Here is a tiny trained network, its code and every weight. The questions are about switching its units off for an input and a class, where a switched-off unit gives its printed mean instead of its output.

import numpy as np


def w(rows, s, z=0):
    codes = np.array(rows[::2]) - 128.0
    scale = np.full(codes.shape[1], s)
    scale[-1] = z or s
    return codes * scale


def norm(h):
    return h / np.sqrt((h * h).mean(-1, keepdims=True) + 1e-5)


def f(y):
    return np.maximum(y, 0)


def log_softmax(a):
    a = a - a.max(-1, keepdims=True)
    return a - np.log(np.exp(a).sum(-1, keepdims=True))


def net(x, mask):
    res = np.array(x, float).reshape(1, 7) / 4 @ E
    u = 0
    for l in range(4):
        y = f(norm(res) @ A[l][:, :-1].T + A[l][:, -1])
        res = res + np.where(mask[u : u + 4], y, B[l][:, -1]) @ B[l][:, :-1]
        u += 4
    return log_softmax(norm(res)[-1] @ U[:, :-1].T + U[:, -1])


A, B = {}, {}
E = w([
[159,8,168,94,146,49],'x0',
[125,123,130,131,124,131],'x1',
[119,129,129,128,129,126],'x2',
[89,55,26,152,128,51],'x3',
[122,157,123,118,74,81],'x4',
[125,128,126,123,129,128],'x5',
[133,129,125,127,128,130],'x6',
],0.017)
A[0] = w([
[148,91,232,40,129,107,1],'L0N1',
[119,165,147,94,28,67,163],'L0N2',
[75,130,3,163,146,141,68],'L0N3',
[126,134,108,159,97,79,11],'L0N4',
],0.015,0.0056)
B[0] = w([
[174,176,197,248,148,126,253],'L0N1',
[190,215,153,143,61,87,239],'L0N2',
[142,148,131,223,204,16,254],'L0N3',
[148,145,86,167,126,84,159],'L0N4',
],0.014,0.0079)
A[1] = w([
[128,216,119,93,96,250,71],'L1N1',
[114,136,43,161,150,183,2],'L1N2',
[126,135,167,133,194,217,1],'L1N3',
[151,144,102,100,165,153,38],'L1N4',
],0.014,0.0044)
B[1] = w([
[49,96,72,54,148,46,254],'L1N1',
[39,128,196,146,162,43,144],'L1N2',
[158,115,100,139,119,255,199],'L1N3',
[119,99,110,132,105,180,134],'L1N4',
],0.015,0.0063)
A[2] = w([
[61,249,126,146,142,185,128],'L2N1',
[162,14,77,110,81,50,105],'L2N2',
[73,109,70,110,179,181,2],'L2N3',
[73,48,94,110,239,109,86],'L2N4',
],0.011,0.0073)
B[2] = w([
[126,28,141,117,135,27,237],'L2N1',
[51,143,162,21,76,167,254],'L2N2',
[24,7,138,138,103,172,154],'L2N3',
[52,213,170,147,212,143,235],'L2N4',
],0.013,0.0057)
A[3] = w([
[138,160,148,128,110,40,254],'L3N1',
[145,118,99,117,110,136,55],'L3N2',
[87,102,153,153,204,149,145],'L3N3',
[51,72,9,116,151,57,64],'L3N4',
],0.013,0.0058)
B[3] = w([
[105,106,91,6,119,203,250],'L3N1',
[93,108,203,101,108,106,128],'L3N2',
[53,2,42,115,92,200,183],'L3N3',
[250,156,215,142,61,242,207],'L3N4',
],0.011,0.015)
U = w([
[44,43,79,91,165,176,255],'0',
[130,140,96,14,72,73,250],'1',
[198,67,156,207,177,218,11],'2',
[223,190,202,157,91,86,44],'3',
[66,99,37,212,241,69,55],'4',
[148,208,2,178,101,13,41],'5',
],0.022,0.0035)

Each question gives the input, the list of numbers given to net, and the class t.
The units are the neurons (one row each of A and B). Each row of codes is followed by its name. A weight is (code - 128) times the scale printed after its matrix; where a second scale follows, it is the last column's (A, B and U).
mask holds one flag per neuron, layer by layer. A switched-off neuron (its flag False) gives its mean, the last column of its row in B, instead of its output. The means were averaged over made-up inputs and are rounded, as every weight is.
A unit's drop is (log p(t) with every unit on - log p(t) with that unit switched off) / (log p(t) with every unit on - log p(t) with every unit switched off).
The circuit of an input: a set's keep is (log p(t) with only the set's units on - log p(t) with every unit switched off) / (log p(t) with every unit on - log p(t) with every unit switched off). Starting from the 12 units with the biggest drops (on a tie, the unit counted first), units are removed one at a time, each time the one whose removal leaves the highest keep (on an exact tie, the one counted first), for as long as the keep stays at least 0.8.
units of the circuit, in order: the units of the circuit, biggest drop first
most important unit: the unit with the biggest drop
k most important neurons: the k neurons with the biggest drops, biggest first
top k neurons in layer l: the k neurons of layer l with the biggest drops, biggest first
drop of u: that unit's drop, to one decimal
input [0,-1,5,4,-8,-2,7], class 4: units of the circuit, in order : (L0N3)
input [7,-4,0,-2,-3,3,-6], class 2: units of the circuit, in order : (L0N1; L0N2)
input [6,4,-6,6,1,-8,1], class 1: units of the circuit, in order : (L2N2; L3N3)
input [0,-3,-5,-6,-5,-8,-5], class 0: 4 most important neurons : (L0N3; L1N1; L3N4; L3N3)
input [4,-5,-3,0,-6,6,-8], class 2: 2 most important neurons : (L1N1; L0N1)
input [-7,7,-8,7,-2,6,4], class 4: 2 most important neurons : (L0N3; L0N2)
input [6,7,-6,-8,0,-1,-4], class 2: top 2 neurons in layer 0 : (L0N2; L0N3)
input [3,6,-7,0,0,3,7], class 2: 2 most important neurons : (L0N1; L0N2)
input [-8,6,-4,-3,-2,-5,-1], class 0: 2 most important neurons : (L0N2; L1N1)
input [0,-1,7,-3,-6,-4,4], class 0: 2 most important neurons : (L0N3; L1N1)
input [-3,-4,-4,-8,-1,5,2], class 0: 2 most important neurons : (L0N2; L1N1)
input [-1,4,-3,-8,-8,-1,-7], class 0: 2 most important neurons : (L1N1; L0N3)
input [-7,-5,-1,-1,6,-7,6], class 1: 3 most important neurons : (L3N1; L0N1; L2N1)
input [-1,2,7,2,7,2,-8], class 5: most important unit : L0N2
input [-5,7,-3,1,-6,1,-1], class 4: 2 most important neurons : (L0N3; L2N2)
input [-5,8,7,1,2,0,-4], class 5: 3 most important neurons : (L0N3; L2N2; L1N1)
input [-2,-8,-4,4,-8,-4,-6], class 4: drop of L0N3 : 0.2
input [-4,8,-6,-8,7,1,-7], class 1: drop of L0N3 : 0.0
input [6,5,-1,-2,6,-3,1], class 3: drop of L0N1 : 0.8
input [0,-8,5,1,1,-6,-5], class 5: top neuron in layer 3 : (L3N4)
